Below are the code and all the weights of a small trained network. Each question names an input and a class and asks about switching units off, where a switched-off unit gives its printed mean instead of its output.

import numpy as np


def w(rows, s, z=0):
    codes = np.array(rows[::2]) - 128.0
    scale = np.full(codes.shape[1], s)
    scale[-1] = z or s
    return codes * scale


def f(y):
    return y / 2 * (1 + np.tanh(0.7978845608 * (y + 0.044715 * y**3)))


def log_softmax(a):
    a = a - a.max(-1, keepdims=True)
    return a - np.log(np.exp(a).sum(-1, keepdims=True))


def net(x, mask):
    res = np.array(x, float).reshape(1, 2) / 4 @ E
    y = f(res @ A[0][:, :-1].T + A[0][:, -1])
    res = res + np.where(mask, y, B[0][:, -1]) @ B[0][:, :-1]
    return log_softmax(res[-1] @ U[:, :-1].T + U[:, -1])


A, B = {}, {}
E = w([
[111,187,28],'x0',
[182,255,186],'x1',
],0.0066)
A[0] = w([
[136,39,77,27],'n0',
[108,195,146,4],'n1',
[112,31,78,185],'n2',
[124,172,4,81],'n3',
[110,91,218,16],'n4',
[152,66,213,136],'n5',
[161,200,174,196],'n6',
[177,171,163,8],'n7',
],0.017,0.0048)
B[0] = w([
[41,151,142,190],'n0',
[8,99,95,148],'n1',
[152,195,181,255],'n2',
[121,15,166,208],'n3',
[52,59,35,172],'n4',
[140,50,164,222],'n5',
[149,179,202,246],'n6',
[4,121,86,162],'n7',
],0.045,0.0078)
U = w([
[16,188,178,104],'0',
[102,2,144,108],'1',
[253,159,165,252],'2',
[105,139,62,94],'3',
],0.011)

Each question gives the input, the list of numbers given to net, and the class t.
The units are the neurons (one row each of A and B). Each row of codes is followed by its name. A weight is (code - 128) times the scale printed after its matrix; where a second scale follows, it is the last column's (A, B and U).
mask holds one flag per neuron, in row order. A switched-off neuron (its flag False) gives its mean, the last column of its row in B, instead of its output. The means were averaged over made-up inputs and are rounded, as every weight is.
A unit's drop is (log p(t) with every unit on - log p(t) with that unit switched off) / (log p(t) with every unit on - log p(t) with every unit switched off).
The circuit of an input: a set's keep is (log p(t) with only the set's units on - log p(t) with every unit switched off) / (log p(t) with every unit on - log p(t) with every unit switched off). Starting from all 8 units, units are removed one at a time, each time the one whose removal leaves the highest keep (on an exact tie, the one counted first), for as long as the keep stays at least 0.8.
units of the circuit, in order: the units of the circuit, biggest drop first
k most important neurons: the k neurons with the biggest drops, biggest first
drop when u is switched off: that unit's drop, to one decimal
input [8,-4], class 1: most important neuron	(n3)
input [-8,7], class 1: 2 most important neurons	(n5 n4)
input [1,-3], class 2: units of the circuit, in order	(n7 n4)
input [-4,-6], class 0: 2 most important neurons	(n0 n2)
input [-3,0], class 2: 2 most important neurons	(n3 n7)
input [4,1], class 1: 2 most important neurons	(n2 n3)
input [-7,-8], class 0: 3 most important neurons	(n2 n0 n3)
input [-3,2], class 2: 2 most important neurons	(n3 n0)
input [3,3], class 2: 4 most important neurons	(n0 n4 n7 n5)
input [-7,-7], class 0: 2 most important neurons	(n2 n0)
input [7,-6], class 1: 3 most important neurons	(n3 n6 n7)
input [-2,2], class 2: 2 most important neurons	(n0 n3)
input [7,5], class 1: 2 most important neurons	(n3 n2)
input [-4,-7], class 0: units of the circuit, in order	(n0)
input [6,4], class 1: drop when n3 is switched off	1.3
input [-5,-7], class 0: drop when n0 is switched off	0.4
input [2,3], class 2: drop when n4 is switched off	0.3
